Here is a tiny trained network, its code and every weight. The questions are about switching its units off for an input and a target symbol, where a switched-off unit gives its printed mean instead of its output.

import numpy as np


def w(rows, s, z=0):
    codes = np.array(rows[::2]) - 128.0
    scale = np.full(codes.shape[1], s)
    scale[-1] = z or s
    return codes * scale


def norm(h):
    return h / np.sqrt((h * h).mean(-1, keepdims=True) + 1e-5)


def softmax(a):
    e = np.exp(a - a.max(-1, keepdims=True))
    return e / e.sum(-1, keepdims=True)


def log_softmax(a):
    a = a - a.max(-1, keepdims=True)
    return a - np.log(np.exp(a).sum(-1, keepdims=True))


def net(x, mask):
    ids = ['αεημξπω'.index(c) for c in x.split()]
    T = len(ids)
    res = E[ids] + P[:T]
    u = 0
    for l in range(2):
        r = norm(res)
        for j in range(3):
            rows = slice(2 * j, 2 * j + 2)
            q, k, v = (r @ M[l][rows].T for M in (Q, K, V))
            z = softmax(np.where(np.tri(T) > 0, q @ k.T / 2**0.5, -1e9)) @ v
            o = O[l][rows]
            res = res + np.where(mask[u + j], z, o[:, -1]) @ o[:, :-1]
        u += 3
    return log_softmax(norm(res)[-1] @ U[:, :-1].T + U[:, -1])


Q, K, V, O = {}, {}, {}, {}
E = w([
[237,78,129,167,159,152],'α',
[68,78,226,120,52,212],'ε',
[113,173,95,187,94,217],'η',
[91,188,146,210,221,129],'μ',
[121,107,129,191,9,148],'ξ',
[84,112,186,36,240,95],'π',
[154,160,62,63,126,188],'ω',
],0.015)
P = w([
[52,38,108,191,168,255],'0',
[60,81,102,168,189,210],'1',
[81,94,105,149,180,197],'2',
[98,106,108,140,172,182],'3',
[109,115,108,143,162,174],'4',
[119,122,110,137,152,162],'5',
[123,132,109,136,141,151],'6',
[133,135,106,134,134,144],'7',
[136,135,103,132,123,134],'8',
[142,132,98,130,114,127],'9',
[146,142,97,124,108,114],'10',
[151,141,94,126,106,101],'11',
[159,146,89,121,101,93],'12',
[164,142,85,126,93,83],'13',
],0.0091)
Q[0] = w([
[145,87,104,146,143,81],'L0H1',
[137,160,13,242,62,248],'L0H1',
[191,49,118,86,66,147],'L0H2',
[175,145,193,166,116,138],'L0H2',
[154,176,78,180,192,135],'L0H3',
[131,170,191,120,171,66],'L0H3',
],0.011)
K[0] = w([
[116,149,174,126,111,114],'L0H1',
[180,126,56,110,76,3],'L0H1',
[86,174,101,87,80,129],'L0H2',
[69,117,129,151,102,62],'L0H2',
[182,176,64,166,122,45],'L0H3',
[114,114,131,142,173,128],'L0H3',
],0.015)
V[0] = w([
[67,128,89,109,65,72],'L0H1',
[182,37,126,177,157,105],'L0H1',
[101,154,66,102,111,126],'L0H2',
[93,114,203,140,159,190],'L0H2',
[179,146,69,138,134,78],'L0H3',
[138,10,107,146,127,131],'L0H3',
],0.011)
O[0] = w([
[163,255,207,113,176,68,59],'L0H1',
[153,148,72,120,111,35,190],'L0H1',
[152,185,161,126,143,228,109],'L0H2',
[158,99,152,85,47,135,255],'L0H2',
[87,157,51,120,193,140,34],'L0H3',
[161,247,170,99,152,125,183],'L0H3',
],0.0082,0.0067)
Q[1] = w([
[134,68,63,197,133,157],'L1H1',
[228,94,122,76,105,85],'L1H1',
[179,63,99,157,201,153],'L1H2',
[44,54,212,48,179,59],'L1H2',
[153,159,86,8,113,186],'L1H3',
[183,99,120,130,159,241],'L1H3',
],0.014)
K[1] = w([
[117,113,91,138,118,136],'L1H1',
[155,128,83,68,209,25],'L1H1',
[56,50,6,130,134,101],'L1H2',
[63,35,239,133,95,128],'L1H2',
[192,110,102,101,47,199],'L1H3',
[145,94,56,80,145,203],'L1H3',
],0.016)
V[1] = w([
[129,137,109,22,148,98],'L1H1',
[210,167,110,168,137,99],'L1H1',
[195,87,244,158,136,91],'L1H2',
[237,124,113,67,203,174],'L1H2',
[199,116,123,114,35,184],'L1H3',
[156,101,97,36,165,147],'L1H3',
],0.011)
O[1] = w([
[2,87,164,205,167,200,91],'L1H1',
[120,128,142,183,46,165,104],'L1H1',
[103,148,29,196,104,51,130],'L1H2',
[45,106,99,86,66,175,130],'L1H2',
[11,156,162,212,165,107,247],'L1H3',
[123,194,145,106,72,73,117],'L1H3',
],0.01,0.012)
U = w([
[114,122,8,166,87,145,98],'α',
[135,89,175,132,88,90,69],'ε',
[179,110,173,195,138,200,30],'η',
[196,119,98,113,149,110,253],'μ',
[145,245,76,189,147,95,123],'ξ',
[76,123,112,121,200,88,162],'π',
[119,159,147,55,106,167,155],'ω',
],0.012,0.0052)

Each question gives the input, a string of symbols that net reads in full, and the target symbol t.
The units are the heads (2 rows each of Q, K, V and O). Each row of codes is followed by its name. A weight is (code - 128) times the scale printed after its matrix; where a second scale follows, it is the last column's (O and U).
mask holds one flag per head, layer by layer. A switched-off head (its flag False) gives its mean, the last column of its rows in O, instead of its output. The means were averaged over made-up inputs and are rounded, as every weight is.
A unit's drop is (log p(t) with every unit on - log p(t) with that unit switched off) / (log p(t) with every unit on - log p(t) with every unit switched off).
The circuit of an input: a set's keep is (log p(t) with only the set's units on - log p(t) with every unit switched off) / (log p(t) with every unit on - log p(t) with every unit switched off). Starting from all 6 units, units are removed one at a time, each time the one whose removal leaves the highest keep (on an exact tie, the one counted first), for as long as the keep stays at least 0.8.
circuit, biggest first: the units of the circuit, biggest drop first
most important unit: the unit with the biggest drop
heads that matter: for each layer, one digit per head in row order, 1 if its drop is at least 0.15 and else 0, layers parted by /
drop of u: that unit's drop, to one decimal
input η α ω ω μ ω ω η η ξ α, target ω: most important unit => L1H2
input η η ξ η, target ξ: heads that matter => 100 / 100
input η η ξ η α, target α: heads that matter => 100 / 010
input π ε π ω ξ α α ξ μ α η η ξ α, target η: heads that matter => 101 / 110
input α ω μ π α α, target α: heads that matter => 101 / 000
input η η ξ π μ η η ε μ ξ ω μ μ, target μ: heads that matter => 000 / 001
input ξ ε α ξ ξ ξ ξ μ ξ, target μ: circuit, biggest first => (L1H3 L0H2)
input μ ω η η η μ η α μ μ ω ξ ξ, target ξ: heads that matter => 100 / 000
input ξ μ ω ξ, target μ: heads that matter => 100 / 101
input μ μ π η ε π μ η η, target η: circuit, biggest first => (L1H2 L0H3)
input η μ η α π α η α ξ ω μ μ α, target ξ: heads that matter => 111 / 001
input π μ μ ε π η α η α η ω η π α, target η: heads that matter => 100 / 110
input η ε μ ξ, target ξ: circuit, biggest first => (L0H1 L1H2)
input α π η η α ε ξ μ ε ω, target ω: most important unit => L1H2
input α μ π π ξ η η α η η ξ ω η ξ, target ω: circuit, biggest first => (L1H2 L0H2)
input η η ε η μ η π ω μ α μ ω η, target ω: heads that matter => 000 / 010
input α η α ξ ξ ξ μ η α, target ξ: circuit, biggest first => (L0H3 L1H3)
input μ ξ α π η η ε μ μ α, target π: drop of L0H3 => 0.1
input π ε π μ α ε μ π η α ξ η ω ξ, target η: drop of L1H1 => 0.3
input η ω μ ω ε η μ ω η ξ ξ ξ η ξ, target η: drop of L0H2 => 0.2
